Table B holds the same points as the rows below and some others, measured another way and shuffled. Each row below is followed by which row of B it is.
B (72 x 29):
[[-292 -263  164  -62  -37  109 -175 -193  -95  383   43  -17   20 -141
  -159  135  -13  -23 -164   73   19    5  264 -218   51 -146  129 -239
  -192]
 [-180  102 -265  272 -152 -482  125 -233 -126  -94  -74 -275   -7   80
  -131 -113   79   94  298 -354  -64  342 -333  297  110 -322 -317  159
   167]
 [-134  -76   10  274 -316 -318  101 -165 -248  229   -4 -277 -173  122
   -93  -77   63   13  158 -166   43  144  -89  196  251 -219  -23   24
    -3]
 [ 197  171  -88  136  291   98   38  376  196  100  -49  176   98   56
   -11  -83  -62 -103  -19  153   88 -309  -90   -2  101   61 -111 -154
  -185]
 [  10 -489  341  277 -657 -192  210 -255 -509  352   84 -185 -270  109
    66   89   79  -70  159 -151  208   41   -5  -11  255  -44  379   88
  -177]
 [ -43  180 -244   54  -23 -126  -15  106   89 -140  -10  -29   82   62
  -123  -37   62    0   29  -55  -30   47  -16  150    2  -16 -182  -61
    76]
 [ 234  155  -69   66   39  114   51  402  149  -26   14  186   17  117
     7  -43   22 -118  -45  181   94 -315   64   47   90  242   -8 -164
  -137]
 [  -6   81   56  104   91   62  -29  190   72  283  -11   54  -85   53
   -89  -73   -5  -75  -52  194   47 -244  124    9  216   17  -42 -249
  -206]
 [-103  390 -484  -61  -83 -330   39  -17  212 -696  -21   64  111   30
  -131  -46  203  101  239 -204 -214  226 -127  309 -151  149 -535   42
   280]
 [ -95   95 -225  -53   89 -100  -11  -49  138 -298  -23  137  170  -98
   -83   53   66   33  108 -106  -92   87  -95   15 -134   32 -298  -38
    35]
 [-169  150   59    1 -181 -121  -10  -33   42   30   20   55 -264   42
  -129  -77  157   -3   99  138 -105 -112  235  137  238  176 -224 -266
  -115]
 [  -6  107 -101   79  -66  -40  -11  154   44   41   16  -13   -3   86
   -99  -35   44  -45  -31   51   27  -72   79   92   94   24  -45 -134
   -30]
 [ 290   85 -221  145  136   37  104  352  115 -136  -24  130  234   88
    36    0  -46  -98   10  -27  139 -152 -219   21  -64   57  -11   39
   -36]
 [-273 -270   61  -36  -80   14 -134 -250 -120  231   30  -66   87 -131
  -153  151    1    7 -102  -61    8  136  137 -169  -34 -196   89 -125
   -89]
 [ -69  396 -360  154  -68 -363   87   69  120 -299  -53  -97  -49  144
  -131 -178  136   57  236 -136 -120  117 -162  384  113  -17 -453    2
   168]
 [ -12 -155  152  100 -137   -8   45  -14 -101  200   26   50  -98    7
   -19   29   33  -65   46   50   78 -128   61  -55  152   37   73 -122
  -201]
 [ 102   98  -92   83  254  104  -14  276  164  101  -34  138  131   10
   -52  -27  -57  -77  -58  115   67 -218  -40  -39   44    5  -83 -158
  -148]
 [  -3 -293   88    1   74  143  -23  -44  -48  155   13  161  182 -141
    -2  172  -61  -60  -54  -10  112  -80  -27 -268  -86  -47  128  -78
  -209]
 [ -95  -65 -158   26 -429 -264   80 -188 -144 -317   56  -73   13   42
   -58   90  169   34  169 -245  -28  238  -36  142  -74   59  -68  101
   150]
 [ 150 -446  315   23 -399  196   63   48 -249  239  126  119  -57   25
    84  204   30 -149 -100   98  229 -218  218 -240   49  222  476  -97
  -259]
 [  76  215 -126  248  181  -93   67  251   98  164  -71  -19  -15  116
   -70 -165  -34  -47   74   53   50 -166 -155  157  215 -101 -194 -102
  -108]
 [-312 -130   33   32  -32 -101  -98 -253  -81  229   -3  -88   -7 -102
  -170   43   20   32    3  -60  -41  126   69  -54   76 -222  -91 -133
   -85]
 [ -92   35 -161  -59  -74 -129   16 -105   57 -316    3  123   94  -70
   -67   74  107   35  146 -118  -86   93  -51   31 -103   95 -238  -27
    31]
 [-245  -74 -100   39 -159 -312   67 -369  -86 -221  -24   -4   13 -107
   -82   57  121   94  284 -266 -117  264 -174   60  -40  -88 -301   58
    35]
 [ -64 -499  269   32 -457   11   48 -246 -341  197   98   -4  -63  -46
    18  225   62  -60    8  -84  145   36  128 -195   17   36  358  -16
  -168]
 [  97  -78   25  -79  161  211  -29  166  137  -29   13  313  158  -99
    12  119  -15  -88  -60  131   63 -241   56 -204  -84  186   -6 -168
  -212]
 [  -3  144 -117  407   44 -286  114   95  -74  312  -82 -264  -78  173
  -100 -215  -41  -14  148 -101   73   13 -268  253  309 -336 -152    6
   -32]
 [ 145  287 -267   38 -127 -126  101  261  149 -396   15  114   19  140
   -23  -58  138  -36  123   -7  -27  -83  -26  230   -5  270 -220  -34
    82]
 [-351 -158  -29   56  -50 -145 -114 -299 -127  245  -10 -188   50  -93
  -205   60   11   49  -14 -141  -34  233   30  -34   48 -340  -56  -82
   -20]
 [ 159  324 -261   26   11  -62   79  315  224 -354  -10  175   46  108
   -25  -71  106  -45   94   50  -31 -160  -29  192    2  274 -261  -84
    29]
 [ -42  -57 -102 -207   54  124  -75   11  150 -282   36  297  214 -155
   -48  181   64  -21  -33   26  -43  -51   97 -171 -225  211 -101 -123
   -65]
 [-230 -107  -89  149 -116 -249    5 -251 -148  103  -25 -190   36  -28
  -137   14   36   45  110 -220  -18  240 -127   66   53 -288 -107   29
    34]
 [ 133 -335    6  105   52   69   76  -11 -105   70   -3  111  274  -92
    60  171  -83  -70   16 -145  176  -17 -239 -233 -143 -110  166   93
  -145]
 [-392  -87 -120   43 -167 -321  -42 -429 -131  -35  -19 -186   18  -96
  -195   47  100  108  161 -268 -121  367  -70   78    2 -279 -240   13
    91]
 [-116 -108  -18   68 -298 -198   57 -179 -144  -61   31  -56  -57   11
   -61   53  110   11  141 -142   -8  126   -3   60   43  -10  -51    2
     3]
 [  -3  -12 -147 -127   27   48  -27   24  122 -302   19  234  199 -109
   -37  142   63  -15   21  -37  -29  -10    1  -94 -194  163 -130  -63
   -21]
 [  32   58  -24   87   90  144  -92  294   74  304   11   -4   44   82
  -110  -31  -51 -104 -204  192  102 -216  173  -11  132  -29   99 -237
  -135]
 [-146 -497  157 -190  -70  171  -78 -303 -111  -13   67  241  231 -283
    -5  343    5  -24  -50  -91   44   58   74 -417 -264   31  168  -57
  -194]
 [ -93 -434  114   81  -58  -31   43 -290 -209  158    0   25  166 -166
     0  196  -39   -9   77 -200  110  117 -175 -243  -82 -206  121   67
  -153]
 [ 193  316 -178   93   49   62   12  481  200  -33    7   86    4  185
   -64 -115   30 -108  -82  196   62 -280  105  171  129  194  -72 -193
   -48]
 [ 261  -23 -114  149  153   42  126  246   66  -59  -30  171  209   23
    75   32  -61  -85   67  -40  142 -169 -266  -56  -49   30  -12   39
  -116]
 [  95  148  162   89  -37  183  -49  410   84  399   43   79 -229  166
   -81 -112   22 -149 -184  400   97 -455  369   47  343  215  113 -389
  -275]
 [ 351  121 -217  225   38   -4  155  420   66  -97  -18   62  168  174
    56  -53  -30 -113   29  -21  171 -178 -227  102   12   70   27   65
   -17]
 [-129 -243   62  -36   96  110  -91 -115  -21  188    8   94  164 -162
   -78  154  -44  -25  -80  -10   46  -11   40 -236  -70 -113   57 -124
  -166]
 [-205 -105  -16 -192 -125  -38  -47 -243   26 -254   38  203   53 -174
   -79  166  132   32   93  -60 -118   81  112 -109 -140  159 -175 -118
   -53]
 [-385 -102 -171  110   46 -291  -67 -400  -98   92  -63 -220  144 -134
  -207   38   10  111  120 -309  -84  388 -204   25  -24 -465 -247   42
    71]
 [ 176  -41  -42  118 -276  -52  127  174  -80  -77   49   27  -10  135
    26   23   73  -81   45  -24  117  -93   -6   71   50  156  110    4
   -28]
 [ -38   87 -249  128 -107 -178   16   38  -10 -102   -6 -132  106   86
  -113  -16   48    1   45 -154    8  146  -98  158   -8 -121  -91   38
   120]
 [ 119  335 -253  197   63 -108   49  361  151  -16  -35  -56    6  198
   -97 -173   25  -53   15   64   34 -135  -60  257  161    6 -175 -100
    28]
 [-305 -196    7  107   37 -115  -86 -284 -129  316  -32 -159   77 -114
  -172   54  -33   39   -4 -135   -2  188  -51  -85   55 -377  -46  -69
   -84]
 [ -80 -178   55 -134  118  173  -84  -47   74   13   22  255  162 -186
   -44  173   -1  -37  -62   59    8 -104   90 -258 -121   83  -12 -171
  -194]
 [ -82 -377  119  105 -358  -77   45 -214 -293  180   65 -115    5  -13
   -32  153   39  -38   17 -149  122  116   16  -91   25 -115  252   35
   -72]
 [-123 -156   58  -21  120   88  -79  -68   19  162   -3  119  106 -137
   -78  100  -24  -31  -46   33   20  -62   45 -184  -15  -65  -20 -161
  -187]
 [ 150  -89  -63  426   17 -226  208   60 -165  255  -76 -162   46  116
    28  -99  -84  -44  185 -198  181    8 -424  106  186 -303    0  150
   -86]
 [ 220  -43 -179    4 -159  -97  195   59   21 -539   21  262  178  -12
   111  127  109  -29  239 -190   40   -3 -248    6 -210  281 -116  147
    27]
 [-107  -95   38   60   31  -30  -13  -71  -17  153   -8   50   22  -64
   -73   36    6  -24   33   -6   17  -32   -3  -70   69  -80  -67 -122
  -149]
 [-206 -141   -9   80   41 -112  -30 -207  -70  166  -32  -50   71 -105
  -116   50   -9   25   63 -115   -8  117  -80  -67   24 -233  -97  -54
   -87]
 [ -10 -244  230   26 -493  -40   91  -93 -219   61  101   62 -225   52
    16   98  143  -69   81   37   73  -92  216  -26  137  245  179 -101
  -164]
 [  72 -255   94   88 -510 -161  190 -136 -246 -160   77   45 -107   54
    77  116  147  -36  203 -148   85   27  -33   26   33  204  120   84
   -54]
 [ -59   56 -197 -163    8   55  -92   57  153 -292   34  182  194  -77
   -96  122   83   -9  -55    0  -60   11  111  -50 -186  154 -127 -115
    29]
 [-157  -66  -77 -103   -5   54 -121  -49   55  -37   26   79  136 -100
  -128  117   50   -8  -82    2  -34   43  134  -96 -100    2  -40 -146
   -40]
 [  65  -50  -34  154  -66   26    1  178  -54  225   19  -81   55   91
   -66   -1  -29  -77  -98   29  139  -87   28   10   99  -83  148  -78
   -76]
 [ -56  -55   -8  277 -265 -272  123  -83 -198  168   -5 -206 -127  133
   -57  -75   52   -6  161 -145   67   84 -124  179  217 -165  -16   41
   -21]
 [  59  139  -95  112   59   38  -25  276   92  145   -1    7   23  104
   -91  -67   -6  -79  -86  123   66 -174   62   73  131    9  -20 -166
   -85]
 [-153 -450   42 -198 -172  120  -93 -290 -125 -126   84  159  271 -233
   -34  350   40   -8  -75 -155   33  166   91 -338 -318   27  186   -5
   -59]
 [ -80  -99   99  -53   98  145  -76   27   65  165   17  183   36 -104
   -73   84   -6  -55  -71  142   17 -167  148 -170   38   59  -19 -237
  -227]
 [ -42 -101  -24 -243  -10  205 -113   50  125 -202   68  300  179 -146
   -54  210   70  -51 -120  104  -15 -106  234 -210 -202  268   13 -197
  -100]
 [  98  151 -190   78   -2   10   -4  286   98  -26    6   11   97  110
   -74  -34   22  -67  -72   51   58 -104   33   95   27   45  -16  -93
     8]
 [  56  243 -120  258   37  -66    5  336   54  299  -29 -165  -78  215
  -136 -192  -18  -72  -74  128   85 -170   36  223  284 -117  -34 -164
   -53]
 [ -23  -18 -182  -93  227  106  -79   64  165 -157  -12  204  308 -141
   -71  130  -14  -13  -53  -30   -3  -15  -55 -157 -211    6 -117  -75
   -49]
 [ 136  190   13    3  170  210  -41  415  226  125    9  236  -35   62
   -46  -59    1 -127 -116  328   51 -419  210  -18  146  248  -49 -321
  -227]
 [ 339  174 -240   97  122   43  129  420  189 -285  -19  232  207   94
    68  -14   -1  -96   57   18  106 -223 -203   60  -79  211  -96   14
   -31]]
Rows of B count from 0, top down.

[   7  -53  -17   31   27   70   19  -27    5  -54 -112   77   20   66
   45   23   76    9   10  -64  -42   13  105   34   61    1  -74  -49
  129  -45  -92 -106] => 55
[ -55  -28    2  -33   25  124   -1 -115  -54  -71 -117   40   79  169
  -19  158  127   29 -125  -73   47  114   59   42  -41   95 -109  -47
  143  132 -173 -146] => 28
[-119   -5  -32   34  -86  154   26  -99 -142  -16 -162  134  139  213
  139  203   31   72 -170 -109   94  127   55  -92   33   24  -44   37
  181   24  -78 -228] => 56
[  53 -138   -7   13   54  149 -105  -98  -48 -160 -121   47   -9   20
 -146  148  170   12  -97 -179  -40  196  -29   -6  -24  271  -81 -127
  131   66 -101   13] => 43
[  -3   38   52   38  108  -53  131   -4  181    0  146   45  -62  -79
   47 -278    3 -138  268  121  -54 -298    1  147   -6 -183 -188   46
   48  -33   19   58] => 2
[  96  220  232 -212  273  -76  206   96   74  147  165  -40  218 -140
  184 -277  -56 -115  223  178  -57 -381   51  329  -71 -310  -76  -83
 -278 -169 -309 -115] => 14
[ 114   64  115  -82  183   34   59   38    3   16   44   28  125 -126
   63 -100   16  -65   98  -13  -54 -137   -9  149  -18  -44  -28 -114
 -133 -164 -188  -27] => 5
[-150 -101 -111   89 -127  168  -19 -163  -75 -107 -231  118   15  299
   17  257  126   86 -195 -125   88  206  119  -92   41  111 -110   38
  337  166  -44 -205] => 13
[  40 -104  122  -43  -47   31   32   43 -139   15  -91   27   91   15
  127   -8  -69   80    3  -53 -147   96  -15  -73   44  -31  -77  -19
   64  -71    9 -126] => 67
[-233  -43 -250  245 -135  267  -60 -265  -37 -174 -176  257  -20  286
  -19  335  162    2 -227 -194  267  169   22 -175   26  209  -85  118
  418  156   51  -85] => 37
[ 117  126  134 -171  318  157  -45  -98  -25  -61  110   -1  197 -158
 -146   85  159 -126  -77  -93   97  -38 -186  213 -218  248  -38 -196
 -226   24 -352   74] => 45
[  25 -160   -7   70   -3  148 -102  -98  -66 -155  -87   79  -33    3
 -129  128  113   17  -79 -180  -38  205 -119  -98  -21  275  -98  -59
  170   63   25   64] => 17
[-220 -239 -222  373 -276   18   30 -129  149 -159 -100  196 -326  226
   23  -79   38   -6  150  -14  -42   10   97 -226  178  -70 -272  254
  604  139  431   23] => 19
[  60  123  109 -132  222   87   46  -40  -12    2   43   25  181  -60
    9   16   84  -77  -11  -21   52 -102  -27  201 -102   32  -40 -129
 -143  -42 -298  -59] => 9
[  62 -203  159  -88 -144   38    9   92 -278   33 -240   -2  144   92
  196   78 -111  209  -98 -118 -254  288   42 -175  107  -13  -42  -53
   97  -99    5 -256] => 3
[ -63  -26  -60  142   15  196  -70 -171  -31 -138   30  177   10  -16
  -92  137   86  -79  -83 -163  143   70 -218 -120  -71  256  -94   47
  152   55   72  134] => 38
[ -15  126  -67    3  257   32   75 -110  270  -87   51   45  -42   28
 -106  -92  248 -179  140   69  109 -292  182  356  -50  -48 -143 -109
   53   70 -296  -14] => 44
[ 187 -179   65  -36   84  -62   10  118   65  -77 -145  -42  -85  -66
  -10 -173   84   35  191  -37 -314    0  220  140  136  -46  -88 -200
   68 -148 -109  -66] => 7
[-110  -93  -76   42  -68   94   18 -119   -8  -90 -202   61  -12  279
   12  158  150   67 -106  -55   19  124  185   17   39   30 -153  -11
  305  168 -102 -214] => 66
[  30 -131    6   58   53  -57   49   -9  177 -100   -4   -5 -172    7
  -64 -193  102  -56  212   53 -164 -109  107  117   51  -63 -226  -32
  192   61   35   32] => 15
[ -37  -32  -30   25   -9  175  -30  -93 -119  -70 -154  118  107  124
   33  211   89   45 -167 -154   68  155   19  -55    9  141  -27  -43
  129    5 -118 -136] => 49
[ -88 -103  -99   72  -94  151  -26 -113  -91  -96 -254  119   38  246
   46  237  122   93 -168 -150   38  203  152  -76   76   99  -63  -25
  281   64  -86 -214] => 50
[ -94   79  122  -67  -27  -51  207   31  -18  133   13   31  137  123
  282 -151 -119    9  106  150  -46 -184   98   67   22 -337 -149  111
   52  -31  -48 -234] => 27
[ 299 -334   78  -19  123 -234   24  213  263 -126 -149 -154 -325 -127
 -124 -431  150   15  441   64 -565  -94  374  269  229 -140 -206 -279
  150 -126  -41   12] => 41
[ -30  -15   -7  146   -9  -14  102    0   96  -15   95  132  -69  -76
  103 -225  -67  -95  224   47  -51 -211  -54  -35   68 -151 -148  119
  134 -116  182   71] => 46
[ 117  -62  221  -25   55   65   -8   33 -146    1  173   55  105 -275
   33 -122 -150  -50   81  -84 -116   16 -402 -150  -89  114  -78   26
 -122 -140  164  192] => 53
[ 103  -41  181  -96   -2  -27   99  139 -143   97  -76    8  162  -53
  242 -120 -142   81   87   -6 -210  -12   36  -19   84 -172  -24  -51
  -69 -229  -50 -179] => 48
[ 195   -2   25  -52  335   39  -39  -21  205 -146   39  -10  -69 -192
 -231 -116  253 -148  166  -52  -80 -157   69  328  -42  144  -73 -272
  -82  -64 -297  138] => 21
[  88   29   -7  -46  240 -195  195   90  400  -17  -11  -75 -169   25
   16 -409  189 -128  418  231 -203 -447  478  497  115 -383 -203 -160
   77  -50 -279 -131] => 10
